Here is a tiny trained network, its code and every weight. The questions are about switching its units off for an input and a class, where a switched-off unit gives its printed mean instead of its output.

import numpy as np


def w(rows, s, z=0):
    codes = np.array(rows[::2]) - 128.0
    scale = np.full(codes.shape[1], s)
    scale[-1] = z or s
    return codes * scale


def f(y):
    return y / 2 * (1 + np.tanh(0.7978845608 * (y + 0.044715 * y**3)))


def log_softmax(a):
    a = a - a.max(-1, keepdims=True)
    return a - np.log(np.exp(a).sum(-1, keepdims=True))


def net(x, mask):
    res = np.array(x, float).reshape(1, 8) / 4 @ E
    y = f(res @ A[0][:, :-1].T + A[0][:, -1])
    res = res + np.where(mask, y, B[0][:, -1]) @ B[0][:, :-1]
    return log_softmax(res[-1] @ U[:, :-1].T + U[:, -1])


A, B = {}, {}
E = w([
[133,129,132,124],'x0',
[164,3,109,88],'x1',
[114,128,108,124],'x2',
[137,126,138,130],'x3',
[125,131,122,126],'x4',
[240,177,71,61],'x5',
[135,129,136,130],'x6',
[164,119,47,232],'x7',
],0.0073)
A[0] = w([
[162,145,162,138,247],'N1',
[120,137,53,172,108],'N2',
[35,78,198,178,92],'N3',
[168,6,139,107,90],'N4',
[98,125,181,66,100],'N5',
[140,26,75,91,108],'N6',
[188,92,116,248,81],'N7',
[135,211,153,165,85],'N8',
[95,254,113,135,123],'N9',
[116,137,198,48,94],'N10',
[168,110,107,224,127],'N11',
[67,163,157,25,149],'N12',
[195,166,104,94,100],'N13',
[182,167,81,76,115],'N14',
],0.0098,0.012)
B[0] = w([
[112,10,95,122,247],'N1',
[155,148,118,109,140],'N2',
[109,177,149,63,164],'N3',
[123,181,152,195,162],'N4',
[168,202,103,107,146],'N5',
[128,158,157,190,165],'N6',
[115,196,93,105,152],'N7',
[148,175,135,161,137],'N8',
[153,104,168,173,173],'N9',
[135,195,78,136,154],'N10',
[126,172,89,70,161],'N11',
[168,128,76,154,191],'N12',
[42,177,174,105,147],'N13',
[60,157,193,96,158],'N14',
],0.014,0.011)
U = w([
[123,108,122,113,255],'0',
[8,193,224,37,29],'1',
[204,199,36,93,11],'2',
[128,87,126,118,203],'3',
[165,155,203,251,40],'4',
[123,82,121,109,176],'5',
[131,80,111,109,146],'6',
[121,88,121,110,144],'7',
],0.012,0.0096)

Each question gives the input, the list of numbers given to net, and the class t.
The units are the neurons (one row each of A and B). Each row of codes is followed by its name. A weight is (code - 128) times the scale printed after its matrix; where a second scale follows, it is the last column's (A, B and U).
mask holds one flag per neuron, in row order. A switched-off neuron (its flag False) gives its mean, the last column of its row in B, instead of its output. The means were averaged over made-up inputs and are rounded, as every weight is.
A unit's drop is (log p(t) with every unit on - log p(t) with that unit switched off) / (log p(t) with every unit on - log p(t) with every unit switched off).
The circuit of an input: a set's keep is (log p(t) with only the set's units on - log p(t) with every unit switched off) / (log p(t) with every unit on - log p(t) with every unit switched off). Starting from the 12 units with the biggest drops (on a tie, the unit counted first), units are removed one at a time, each time the one whose removal leaves the highest keep (on an exact tie, the one counted first), for as long as the keep stays at least 0.8.
circuit, biggest first: the units of the circuit, biggest drop first
most important unit: the unit with the biggest drop
top k neurons: the k neurons with the biggest drops, biggest first
drop of u: that unit's drop, to one decimal
input [-4,4,-7,-5,-4,7,5,-8], class 2: circuit, biggest first	[N10]
input [-4,4,-6,8,1,-6,-4,-8], class 2: circuit, biggest first	[N12; N5; N10]
input [5,8,7,1,5,-2,-6,5], class 4: top 3 neurons	[N6; N4; N1]
input [1,-6,0,-4,-4,3,-6,-8], class 2: top 2 neurons	[N12; N10]
input [2,1,0,-8,0,8,-5,7], class 1: circuit, biggest first	[N14; N13]
input [3,-8,-7,7,5,-7,-6,-8], class 2: circuit, biggest first	[N12; N5]
input [8,0,-2,-4,5,-8,-7,7], class 1: top 2 neurons	[N3; N12]
input [-6,7,5,-2,-1,-6,-5,0], class 4: circuit, biggest first	[N4; N6]
input [-2,-8,5,-3,2,3,0,6], class 4: top 2 neurons	[N9; N8]
input [-3,-1,-4,6,0,-6,3,0], class 1: top 3 neurons	[N3; N12; N9]
input [1,-8,6,7,-8,-7,2,-5], class 0: top 2 neurons	[N12; N14]
input [-2,8,1,5,-6,-8,-5,-1], class 1: top 2 neurons	[N3; N12]
input [-7,-7,2,-5,5,4,-7,-7], class 2: top 4 neurons	[N12; N10; N5; N6]
input [-5,-6,-1,7,6,-7,-5,5], class 1: circuit, biggest first	[N3]
input [8,-8,4,-5,-3,-7,4,-6], class 4: top 2 neurons	[N9; N12]
input [5,-5,1,-8,-5,8,6,-3], class 1: top 2 neurons	[N14; N13]
input [1,-3,7,4,4,-7,-1,4], class 1: top 3 neurons	[N3; N12; N1]
input [-1,8,2,4,-1,-5,-6,6], class 4: top 3 neurons	[N4; N6; N1]
input [-6,7,3,1,-3,-1,-2,8], class 2: circuit, biggest first	[N11; N7]
input [-7,8,-6,6,0,7,-7,-7], class 4: most important unit	N4
input [0,4,1,-2,1,-3,3,8], class 2: circuit, biggest first	[N7; N11]
input [-3,-4,-3,3,-6,-8,5,5], class 1: drop of N12	0.1
input [-1,-1,-8,0,6,6,0,-8], class 2: drop of N1	-0.1
